Each name stands for a flat space through zero: a line, a plane or more. A row that begins with a name and a colon came from that space; any other row is followed by the name of the space it lies nearest, among the names in its block.
q610_q482: [-28 -20  28 -30  27  25 -13  32  -3  37   0  34  -6  -1  27  41  41  -3
 -14 -13 -14  33  10  -7 -25  23  15   2  -5  18  36]
q835_q41: [-34   0  -4  -2 -14  11  -9 -11   6   5   6  -5  -8  -4   7  -4  14  -5
   2  -8   3   8  11  21   2  -5  14  27   1 -12  21]
q602_q73: [  0 -22   4  14   1  -2 -17  14  -8  -9  -5 -20 -17   6   0   2 -10  17
  18 -10  14   9   1   0   2 -25  -1 -10 -12 -15 -36]
q257_q249: [-17  32 -16  -4  -7  -2  -1 -45   3 -14   9   1  30 -31 -29 -10  11  -8
 -17 -10  -8 -14   3  12 -14  31  17  26   4  19  51]
q246_q760: [ 27 -10 -16  21  10 -14 -15 -25 -22 -17   1 -14 -13   7 -15  20 -21  16
  15  -9  12  -9 -23  -8 -23 -35 -14 -22   5   1 -48]
q257_q249: [-19   3 -45  41  11 -18 -33 -55   4  -8  36  13  -1  23 -27  15   6  23
  -6 -29  -5 -23 -10  -7 -42 -29 -31  12  15  24   1]
q257_q249: [ -6   5 -19  16  59 -15  -6  -1  -4 -24  10   3  31  19 -41   4 -20  23
  -3 -28  15  -9  17  10 -27  14 -10 -16 -10  25   1]
q610_q482: [  3 -10  -6  20 -38  -5 -19 -17  -3 -12  -3 -27 -24 -10   3  -9  -5  11
  20   0   7   0 -10  -3  13 -27   0  11  -4 -25 -34]
q835_q41: [ 59  22 -14  -7  69 -26  38   0 -20 -33 -20   9  38  14 -31  15 -55  10
  10   9  19 -10   4   3  -4  60 -13 -34   1  17 -37]
q835_q41: [-15  17  -3  -2 -38   7  10 -12  17  12  13   0   3  -7   5 -30  16 -26
 -20  12 -16 -19  -8   4  10 -26   1  13  13   1  40]
q257_q249: [-28  21 -22  13  30  -5  -3 -19  10  -5  32   9  36  13 -42 -17   6  -7
 -35 -25  -6 -32   2  12 -39 -27  -9 -11   8  40  57]
q835_q41: [ -6 -14 -14  17  -4  -4  -1  11  22  29  20  31 -25  49  30   7  10   4
  -2  10 -14  -4  -1 -18   5 -24 -40   6  17  -1 -14]
q257_q249: [ 26  21   3 -20  30  -3  44  21   3   3  -6  15  28  14  -4 -12 -21 -22
 -15  21  -2 -15   1   5   8  17  -7 -26   9  14  13]
q610_q482: [ -1  -4   2   5 -33   1 -20 -23  -9 -13  -9 -22 -14 -31  -1   2   5   9
  16  -4   4   9  -6  -2   6   5  17  19  -8 -17 -15]
q246_q760: [ 38   7  21 -35  -4  13  19 -11 -30  10 -18   1  -2 -32  11  26   2 -30
  -8  19  -7   2 -34  -6 -16  -3  22 -24  14   7   4]
q602_q73: [ 11  44 -19  -9  47 -13  63  17  23  -3  14  21  56  40 -27 -44 -33 -32
 -33  19  -1 -42  15  24   8   8 -23 -26  18  28  44]
q246_q760: [ 13  18  27 -15 -14   2  24  30   5 -14 -14 -26  35 -34 -22 -50  -8 -20
 -19  13  -2 -16   0   1  22   1  22 -26 -17   5  31]
q610_q482: [-11  60 -13 -14  -2  -5  57  -4  33  -8  15   3  63  -1 -33 -74 -11 -45
 -44  20 -12 -48  15  29  22  11   2   2  13  23  86]
q610_q482: [-37  32  -8  -2 -45   4  17 -12  32  -7   7 -17  19 -17  -8 -61   7 -23
 -12  10  -3 -16  23  29  38  10  17  42  -1 -15  55]
q602_q73: [-18  -6 -19  25  22  -8   8  20  11 -15   9 -23   0  46 -14 -33 -34   6
  12  -9  28 -13  22  35  14 -49 -17 -11  -4 -19 -24]
q246_q760: [ 15  -1  18  -8 -58   4  -1   2  14  21  -6  14 -18 -24  33  -3  29  -7
  -5  27 -29   6 -16 -39  26  21  -2  18   4  -6   4]
q835_q41: [ 17  -8   8 -17   5   6   6   2 -13  13 -13  13 -17   1  25  32   1  -3
  11  11  -1  18  -6  -5   1  19   3   1   7  -8 -20]
q610_q482: [-32  11   1  -8   3   6  14  20  23   3   2   4  16   8   2 -28   4  -8
  -7   1   2   4  32  23  23  26   8  23  -7  -6  36]
q835_q41: [ 54   8   5  -9 -24  -6  24  -8 -10   3 -13   2  -8 -10  14   4 -13 -17
   2  34 -10 -11 -32 -23  13  -4  -9 -19  16  -3 -28]
q610_q482: [ 11  -9  12  -8  25   4   2  20  -8  11   1  12   4   8   0  15   3  -3
 -12  -3  -5   0  -9 -12 -20 -13  -5 -30   1  18   2]
q912_q174: [ 28   8  21  -7 -14  -4   5  11   0  -3  -7   1  21 -32 -12 -13   8  -4
 -19  10 -19 -10 -16 -34   2  17   4 -22  -9  22  15]
q246_q760: [ 43  -1  17 -29 -32   9  24   1  -4  35 -13  31 -27  -5  51  28  14 -26
  -2  43 -25   9 -31 -31  15  15  -7  -1  25  -6 -14]
q835_q41: [ 23   7  34 -19 -29   8   3   8 -12  -4 -14 -19  16 -55 -12 -16  13 -19
 -19   9 -14  -7 -25 -20  -2  -8  28 -27 -10  13  25]
q610_q482: [-34 -20   5  24 -51   8 -12  29  27  11  12 -28 -30  19  19 -49   7  -3
   6   4   3  -4   8   9  35 -72  -8   9  -8 -34  -7]
q912_q174: [  9 -12   2   1   8  -2  -7   0 -20 -24 -22 -28 -12  -9  -3  11 -25  16
  33  -6  27  19   9  18  11  13  17   3 -14 -28 -46]
q912_q174: [ 30  32 -33 -16  33  -8  40 -44 -10   6   6  34  11  26   2  29 -21 -25
  -6  20  -3 -18 -14  15 -17  20 -17   1  40  15   3]
q257_q249: [ 19 -14   6  -6  32  -4  -1  17 -13  -4 -17  10  -5   7   9  33 -12  21
  20  -1  10  24  10  -8   1  43  -2  -5 -10  -4 -37]
q246_q760: [  1  -6 -10  -3 -47   6 -21 -48  -4  22   2  21 -42 -14  39  42  31   1
  13  10 -19  17 -21 -19  -3  16  -1  45  21 -13 -13]
q602_q73: [ 26  19  -1  -6  73 -17  14   8 -10 -20   0  22  57  -2 -47  12 -16  12
 -23 -15  -2 -13   5 -14 -34  53  -7 -38  -9  52  21]
q912_q174: [ -3   5   2 -21   6  13  20   0  -8   9  -6  -2  -5   6  13   4  -7 -24
   2   9   9   4   0  28   2 -12  13   0  12 -12   7]
q912_q174: [-21 -26  22   7 -18   8 -28  29   4   2  -5 -16 -15 -13   8  -6  17  18
   8 -13   2  20  10  -9   9  -9  11   4 -24 -12  -7]
q912_q174: [ -8  -5  21 -22   6  16  13  30  -1  17  -7   2  -2   2  16  -1   6 -18
  -6   6   0  10   5  11   5  -8  13  -9  -1  -4  16]
q835_q41: [  8  12 -14  -9 -54   7  25 -26  15  34   9  20 -33  17  47  -2  12 -35
  -3  40 -20 -11 -22  -1  24 -25 -17  27  39 -20   2]
q602_q73: [ -6  28 -27  -7   6   1  -2 -74 -24 -16   8  -7  12 -25 -27  20  -2 -17
  -6 -14   6 -15 -17  30 -39  -5  21  15  21  12  28]
q257_q249: [-18 -20  14   7 -47  16  -8  21  13  31  16 -10 -32  13  28 -24  22 -21
 -12  10 -13  -9 -19  -7   7 -91  -8 -11   9 -14   8]
q602_q73: [ -1   0   9 -16 -49  12  16   7  16  26  -8   9 -29   0  48  -7  14 -20
   8  33 -12  12   0  -1  41  10   1  32  12 -30  -2]
q246_q760: [-24   0 -17   8 -18  -1   1  -4  27  15  10  21 -17  27  27  -4  10   5
   9   9  -6   8  21   4  26  23 -17  44   8 -17   0]
q610_q482: [-20  -4  14  -7  -1   8  -2  23   7  -1  -6  -9   6  -9   0 -15   6   1
   0  -6   4  11  18  10  12  11  15   6 -16  -7  15]
q602_q73: [-11  11 -11  11  21  -6   4   0   7  -7  17  -2  24  13 -28 -21  -6  -4
 -19 -13   1 -24   2   9 -17 -28  -9 -18   2  20  25]
q602_q73: [ 20 -10  28 -12  -7   2 -17  10  -8  10  -8  17   3 -34   5  25  28  10
 -12   0 -24  13 -16 -47 -15  34   6 -12 -11  25   8]
q912_q174: [-23  -1 -31  55  24 -30 -21   8  29 -30  26  -6  25  35 -45 -38 -17  43
  -1 -29   8 -23  29  -7   1  -5 -38  -2 -20  16  -9]
q602_q73: [-41  31 -50  10  26  -4  11 -53   4 -18  21  -6  17  25 -27 -11 -20 -11
   3 -19  23 -18  23  63 -13  -6   3  35  19  -5  28]
q912_q174: [ -6  -3 -15  24  43 -19  -4  24  19  -7  15  20  21  38 -20  -7 -10  29
  -6 -15   0  -8  23 -13  -5  20 -33 -10 -10  22  -5]
q257_q249: [-20  29 -11   0  17 -10 -11 -36  -9 -53 -14 -29  46 -53 -56 -14 -12  20
   9 -30  20   5  32  29  -2  80  41  31 -28   5  28]
q246_q760: [ -3   1  17 -27  14  14  15  20   0  21  -5  20   5   0  17  12  13 -17
 -12   8  -9  11   4   2  -2  19   9  -3   4   8  26]
q912_q174: [ 12  -9 -17  12   7 -11 -17 -26 -12 -11  -6   5 -17   3   3  34  -8  25
  25  -7   8  14   0  -7  -6  27  -8  16   1  -8 -42]
q835_q41: [-21   2 -17   4  13   0   0  -8   7   1   7   7  -2  20   3   4  -3   3
   6  -7   8   4  17  20   1   8  -4  20   5  -6   3]
q246_q760: [ 12  -4  36 -10  -4   3  10  55  13   9  -7   4  20 -14  -1 -27  12  -4
 -23  10 -17  -2   1 -31  14   8   1 -31 -19  18  22]
q257_q249: [  2 -11  20 -24  37   9   0  25 -11  11 -13  22   5  -4  11  36  10   7
   0  -6  -1  27  11  -6 -12  48  11  -6  -9  12   4]
[  4  -1  12  -8 -46  10   9   5   7  16  -3  -8 -19  -9  26 -16  10 -21
  -2  22 -10  -2 -14  -4  23 -27   5   5   8 -18   2]
q257_q249
[ 31   9 -13  -5  30  -8  12 -20 -13   9   8  30   7  16  -3  33  -5  -6
 -12   6 -11 -13 -23 -16 -31   2 -20 -22  23  28  -4]
q610_q482
[-15 -15   3  16 -10  -1  -4  30  13  -6  -1 -22 -11  17   4 -29 -11  10
  14  -1  14   4  18  11  27 -24  -5   1 -15 -25 -22]
q610_q482
[ 11  -1   4  -1  17  -5   6  12  -8 -17 -13 -14   8  -1 -11  -4 -21   7
  12  -2  15   4   9   9   8  12   6 -11 -11  -7 -19]
q912_q174
[ -1  -1  18 -17 -30  14   8   9   3  18  -6   0 -12 -14  23  -6  16 -20
  -6  16 -11   6  -8  -3  14  -8  11   5   4 -10  14]
q257_q249
[ 52  20   8 -19 -28  -3  15 -39 -30 -21 -26 -21   4 -53  -7   9 -15 -17
   8  21   0  -5 -33  -7   3  19  25  -7   7  -6 -17]
q912_q174
[ 24  22 -13  11 -26 -15   0 -39   3  -9   9   5  14 -22 -19  -9   5  -4
 -16   8 -20 -27 -25 -27  -8   4 -10   0  11  21  13]
q912_q174
[ 15  -7 -14  16  50 -15   7  18  -2  -8   7   9   9  42 -15   6 -27  16
   3  -7  12 -10   5  -1 -13 -12 -29 -31   1  13 -29]
q257_q249
[ -2  -1  -2  -8   6   8 -17 -35 -27  -4  -2  -7  -6 -24  -8  33   8  -2
   3 -16   5   7 -16   9 -35  -8  21   1   5   6   4]
q246_q760
[-26 -10   4  -8  -9  14 -12  -2   0  14   0   3 -18  -2  19  14  18  -2
   6  -6   1  19   8  11  -1   1  13  23   0 -12   9]
q835_q41
[ 38  -7  33 -26  14   9   4  15 -29   7 -14   1   7 -29  -3  25   6 -14
 -16   5 -10   2 -33 -24 -28 -12  15 -49  -1  24   3]
q246_q760
[ -3   2 -14  -2  18  -2 -10 -29 -16 -15  -7  -2  -2  -8  -7  28  -8  13
  18 -13  14  14   8  17 -12  33  12  19  -1  -6 -14]
q602_q73
[  3   3  41 -42 -36  27   8  12  -6  31 -11   7  -3 -45  26   4  39 -37
 -25  18 -27   9 -23 -15  -2  -1  32  -5   4   8  49]
q835_q41
[  6  12 -25  11  27 -15  14  -9   6 -12   6   8  12  28 -12  -4 -24   6
   5   1  10 -11  12  12   3  13 -19   2   7   2 -13]
q835_q41
[ 15   4 -15 -13  22  -1  24  -6  -1  15  -3  31 -12  33  27  30 -12  -7
  11  18   1   9   4   7   6  29 -16  11  22  -7 -20]
q835_q41
[-26 -61  18  18 -21  13 -53  29  -7  13 -10 -16 -64  10  41  32  18  38
  42 -18  14  48  10  -9  10 -26   3  17 -22 -42 -63]
q610_q482
[-10   1  16 -28 -16  23  16   5 -12  10 -13 -21 -13 -13  19  -6  -1 -33
   4  11  11   9  -4  35  10 -30  32   2   6 -26  12]
q912_q174
[  9  -5  14  -6  -7   4   1   9 -18 -26 -25 -43  -3 -25  -9 -13 -23   2
  23  -1  26  11   5  22  18  -4  29  -7 -18 -28 -28]
q912_q174
[ -8  28  -2 -13 -51   9   2 -47   3   7  10  -1   8 -44  -4 -13  30 -31
 -25   9 -24 -18 -24  -3  -8  -6  20  22  17  11  57]
q610_q482
[-30  22 -54  16  29 -12  17 -36  16 -13  16  10   4  50  -7  -5 -29   4
  18  -6  23  -8  34  51  10  20 -18  44  18 -17  -4]
q835_q41
[ -2  -5 -13  15   6  -9 -13 -11   3  -3   6   9  -5  11  -2  12   0  18
   7  -8   0   2   3  -9  -6  11 -14   9   0   3 -14]
q912_q174
[-28   0   9  -6  11   9 -20  -6  -9  -9   2 -12  16 -28 -23   3  16   3
  -9 -27   3   6   7  12 -25   4  27   3 -14  13  35]
q246_q760
[ -5  20 -12  -6  -2   0  12 -24  -3 -14  -4 -11  11 -11 -11 -10 -11 -11
   4   1  10  -5   7  26   6  13  14  16   4  -8  12]
q835_q41
[  1  29 -15 -16 -19   5  32 -28   6   9   5   5   5   2   9 -15  -4 -37
 -11  22  -5 -18  -7  24  11  -7   4  16  27  -6  28]
q602_q73
[ -9 -16  -1  12 -15   3 -12   3  -2  -2  -2 -19 -24   8  10  -4  -6   7
  18  -3  13   7   2  10  10 -31   0   5  -4 -24 -28]
q602_q73

Rows lie near named flat spaces through zero. A row that begins with a name and a colon came from that space; any other row is followed by the name of its block's space that it lies nearest.
q569_q223: [ 16  27  37  -8  18 -12 -33 -25  -1  -7  40  -3   5   5 -20  10 -31  -1
   0  19   3   3   4  42  32  10  29   7  25 -19   4]
q404_q681: [  5   3   6  -2  -7 -16 -19 -26  -4   8 -32 -12   4 -20  15   2   3 -14
  20  13  16  -1 -10 -30  17   0   5   4  16   6  11]
q844_q336: [  1  16   9   3   8  -2 -28 -33   3 -16 -45 -10 -30  -6   4  -5  13  -4
  14   7  -3 -12 -20  28  13  12  11   6 -25 -15  16]
q844_q336: [-40  47 -19   0  41 -13  -1 -33  25 -43  16  31  -9   7  -4  16  -7   6
   1  86 -33 -24  30  39   7 -59  42 -15   6 -32  23]
q569_q223: [-15 -40 -17  -1  -6  -6 -14 -24  49  -7 -22  19  -6  29  -4   0  -1 -28
 -14  36 -29 -42  -5 -19 -22  16  30 -11  -9  28  15]
q404_q681: [ 34  -9  29  41 -21 -23  -3  28  -1  38  53  28  24  11  -5  -5  25  21
 -22 -27  47  17  31 -20  24  63   5   9  14  33   8]
q404_q681: [ -8  17 -20  11 -25 -11  27  20 -23   2  33   7  37   3  11  21  20  15
  11  12  19  -5  36 -46  20 -21   5   9  44  -3 -22]
q569_q223: [  6  41  -1  26   6  14  17  28 -34  14   0 -22   2 -32   2  25  22  35
   6 -23  26  37  16 -20  13 -11 -18   3 -10 -13  -2]
q97_q792: [ 13  15  19 -28  -3 -13   6   0 -44   9  23   0  23 -25  20 -36 -26  -9
  23 -29  30  29  -8  10  29 -28 -39  13  47 -16 -12]
q844_q336: [ 15 -18  25   4  36   5 -28   1   3  21 -27 -31 -29 -20   4 -10   0 -22
  -1 -29  11  11   1  14  -8  24  -8 -18 -29   0  10]
q97_q792: [ -6  -2   0   8  16  -4   0  13  11  -7  26  -5  -6  13 -10  27  11   6
  -7  24 -10 -11  32  15 -11   2  29 -13  -4 -11 -14]
q97_q792: [  9  12   5  -5 -18  -5   7   4 -21  -2 -13 -14  -4 -18   6   8  13  20
  17  -4   9  19 -17   4  -1  -3 -10  12  -3 -11 -13]
q404_q681: [  0  14  -1  23  -3  -4  10  12   1  -7  34  36   3  24  -3 -17  20  20
 -15 -10   9  -8  22  26  17  16   2   8  -4  -1   6]
q844_q336: [  6 -39  -2 -23 -18  -3   8   3   3  16 -37 -12  -3 -22  13 -12  -8 -13
   7  -9  -2  18 -37 -25 -35  -3 -27  -5  -8  22  -4]
q844_q336: [ 15  -8   1 -20 -26  13  14  15 -35  24  -6 -23  28 -24   8  -9 -24  -6
  12 -45  20  30 -27 -45   5 -10 -43  13  28  12 -15]
q404_q681: [  3 -15   4  -1   2   4 -18 -15  20  -1 -38 -17 -23  -3  -7  12   3  -6
  -1  11 -15  -5 -23   1 -19  18  13  -5 -30   8   9]
q404_q681: [ 19  -2  19   7   3 -10   7  15  -7  28   9  14   4 -27   6 -22  -3  14
  -8 -23  26  44  -8  -1  -4   7 -30  -3  -6  18  18]
q569_q223: [  7 -40  15  -9 -18 -29 -31 -24  36 -14   0   1 -14  35 -10  17  12 -16
   1  44 -19 -42  -3  23 -15  44  54   0   0   6 -15]
q97_q792: [ 15 -39  13  -5 -14  -9 -11   0  15  15 -14  -1  -6   3   0 -10   0 -12
  -6 -10   2   1 -20  -5 -19  33  -2  -2 -11  23   1]
q97_q792: [ -5  -3 -17   3  -7  14  25  25 -12  12  15   4  21   0   3  -4  -5   1
  -7 -23   6   8  10 -33  -2 -14 -23  -1  12  10  -6]
q404_q681: [ 17 -24   7 -12  -3  26  13  52 -27  27  28 -63  16  -7 -17  46 -14  -1
  -2 -37   4  21  16 -34 -23   8  -8  -8  12  -4 -53]
q97_q792: [  8 -32  15 -18   0  -8 -13  -4  15   0  23   5   2  22  -8 -12 -19 -21
  -8   0  -9 -14  -2  22  -8  19  10  -3  11   6 -11]
q97_q792: [ 19  11  13  31 -13  -4  10  13   7  26  33  45  20  -1 -11 -19  -2  30
 -30 -21  25  33  -2 -12  14  27 -16   9  -3  36  36]
q569_q223: [  1  25   0  38  16   8 -11  -6  15  21  -5   7   7 -12 -12  18   1  11
 -19   5  13  12  15 -40  18  11  10  -6 -10  22  42]
q97_q792: [ -3  27 -19  12 -17  20  26   8 -22  14   5  24  34 -12   5 -24 -14  12
  -7 -37  19  23 -10 -46  28 -21 -42  16  19  19  23]
q844_q336: [ 25 -20  21  32  -7   4 -15  17   8  25  14   5  -2  19 -12  -7  17   3
 -23 -43  22  -1  11  -4  10  67   3   4 -18  25   8]
q97_q792: [-25   4 -34 -10   8  34  20   2  -5 -16 -18   5   1   9   4 -22 -15 -14
  -3 -25 -21 -15  -9  -6  -3 -33 -28  -1  -7  -6   2]
q97_q792: [ -6   0  -6  26  27   1  14  29   6  16  12   5  -5 -10   4   8  20  10
 -15  -2  10  13  38 -12 -13  -4  -3 -22 -18   6   9]
q844_q336: [  4  -7   5  16 -10 -19  -9 -14  25   4   6  35   3  13  -1 -12   9   3
 -12  18   5  -9   1  -2   6  24  16   2  -1  23  24]
q844_q336: [  5   2  13  19  -6 -24 -29 -42  33  -6 -32  33 -21   5   2 -18  18   3
  -5  28   1 -12 -21  18  10  33  22   6 -25  18  43]
q97_q792: [-14  12   2   0  33   3  -6  -2  19 -20  67  27   9  39 -21  -1 -26  -9
 -23  23 -20 -28  41  43  14  -9  30  -9  20 -16   0]
q569_q223: [ -2 -25  -4  -2   9  -2   9  12  24  23  20  11  20  -6  -7   8 -25  -9
 -21  16  -5  14  10 -38 -24 -10   0 -19  11  31  13]
q569_q223: [  4  22   2   8  -6   9 -22 -25 -14   0   2   0  21  15  -1 -12 -13 -21
   6 -23  15 -24   4 -21  54  12   4  19  33   0  10]
q404_q681: [ 21  -9  24  10  -2  -9 -25  -5  -7  22  18   0  15  10   2 -17  -5 -22
  -2 -31  30  -8  14 -14  35  39   2   7  26  13   4]
q844_q336: [ -5 -20   0 -12  27  16 -32 -16  -5  -4 -44 -48 -24   5  11  -5   0 -51
  18 -26  -6 -38   6   1   6  10   5 -10  -7 -18 -15]
q404_q681: [  2  -2  -5  -2 -24 -26   3 -11  -4  20 -17  -4  27 -30  18  18   3  -3
  19  32  20  13  -2 -69   5 -18   3   1  36  21   6]
q404_q681: [ 23   1  25  10   6  13   8  50 -17   6  46 -32 -15   6 -26  35  15  37
 -12 -28   4  25  19  45 -18  32   7  -1 -26 -22 -40]
q569_q223: [ 21 -36   5  24 -26 -12   9  36  -4  37 -19 -20  -3 -17  13  18  47  13
   1 -22  30  19   9 -49 -24  41  -7  -6 -19  28 -13]
q404_q681: [ -3 -18  -9   6 -16  -8  14  10  25   7   8  15   8   3  -9  21   4  15
 -15  30 -11   7  -2 -24 -29   3  12  -7  -7  25   5]
q844_q336: [ -1 -17   3 -12 -18 -34   3  -3   2 -17  -4   9 -14   6  18  -4  32   5
  19  30  -1 -14   1  30 -15   3  14   1   0 -13 -22]
q569_q223: [-14 -14 -27  -9   0  24   2   0 -15  -2 -53 -38  -7  -5  18   0   9 -31
  19 -28  -5 -23  -4 -38  -3 -13 -17  -3  -4  -6 -17]
q844_q336: [-18  25  -4  19  25  -9 -24 -31  22 -26  13  23  -7  31  -4   3  10 -11
  -4  38 -10 -46  36  24  32   3  45  -3   7 -16  18]
q569_q223: [-25   3 -35  22   0  18   0 -32  33  -3 -32  56  10  22   5 -48 -10 -22
 -24  -8 -10 -31 -12 -37  21  -3 -13   3  -8  38  61]
q569_q223: [  1  -6  -4  -6  -3  10 -12  -4 -13   9  -3 -28  19   4   2  11 -13 -29
  10 -15   7 -18  11 -42  20   0   3   2  32   1 -14]
[ 20 -19  28 -17  15   8 -24  -2   3  12 -23 -47 -25 -21 -13  18 -18  -8
   3  -9  -8  21 -26  18 -25  19   2  -9 -24  -4  -9]
q404_q681
[  5 -15   8  -4 -21 -37  28  31  -3  -9  35  20  -7   3  10   7  38  37
   6  28   4  15  13  40 -32   2   7  -2  -5 -11 -32]
q844_q336
[ 11  16  -3  19 -41  17  -6 -21   8  -3 -38  13  -3   6 -16  -2   6  26
  -9 -17  -3   5 -52 -13  12  35  -5  29 -29  24  29]
q844_q336
[ 12   0   6   9   6  17  -5  12 -28  22  -6 -13   7  -6  12 -30   0 -19
   3 -68  30   4   7 -19  29  16 -35   6   7   4   1]
q404_q681
[ 12  -4  -6 -15 -47   3  40  36 -34  10  23  -4  30 -10   2   5  -2  29
   8 -26  13  34 -20 -25 -11 -12 -34  19  22   6 -34]
q844_q336
[-20  30  -9 -34  14  14  14   0 -22 -38  73   9  27  36 -13  -6 -45 -11
   3   6 -23 -26  24  47  28 -48   6   9  54 -44 -34]
q97_q792
[-13  26   0 -21  -2 -32  14  -7 -16 -39  -3   1 -24 -15  18  11  29  29
  34  54 -10   5  -2  62 -14 -41  13   3  -4 -48 -26]
q844_q336
[  0 -18  -5  -7 -24 -22   5   0  15  10  18  -3  29  -1  -5  41  -7   1
   2  50  -4  -1   9 -51 -14  -7  29  -4  35  20 -12]
q404_q681
[  8  -6   2   1 -28   0   5   7   2  -1  16   2  11  15 -14  18   1  16
  -6   4  -4  -1  -9  -6  -4  18  11  12   5   8 -13]
q97_q792
[ -2 -11  11 -26  18  -2 -19  -6   0 -21 -24 -56 -36  -6  -4  40   7  -9
  23  30 -25 -12  -3  39 -30  -4  30 -12 -19 -38 -38]
q569_q223
[  4   5   4   6 -10 -27   1 -15   2  16   1  35  21 -17  18 -27  -2  -2
   3  11  25  14  -2 -27  19  -8 -12   4  25  23  30]
q404_q681
[ -5 -38 -14  29   2  10   0  16  46  17  10  15   3  30 -19  18   9  -6
 -38   8 -14 -22  23 -37 -26  36  25 -18 -21  40  15]
q97_q792
[ -8  10 -11  -5  13  25  13  17 -24  -7   9 -10   1   7   3 -17  -6  -7
   2 -41   0  -5  10  13  10 -16 -25   2   2 -20 -16]
q404_q681
[  8   8  13  -1  -6 -28  -2 -12   1   9  -1  12   6 -24   9   0   0  10
   8  27  15  23  -7  -7   2  -8   1   0  12   8  15]
q404_q681
[ -7  32   2  -6 -33 -57  15 -26   0 -29  24  57  13  -3  18  -8  22  36
  21  73   7   4  -4  31  15 -29  20  18  31 -12   6]
q844_q336
[ 23 -46  30  -5  10   0 -38 -20  39  26 -36 -12 -24  -8 -16  -7 -23 -23
 -19  -6  -9  11 -40   2 -29  48   5 -12 -36  36  29]
q404_q681
[  5  -1  11  -2   4   1 -38 -22   0  -7 -20 -47 -10  10  -7  38   6 -23
  17  14  -5 -33   9  -7  15  23  41   2   8 -17 -19]
q569_q223
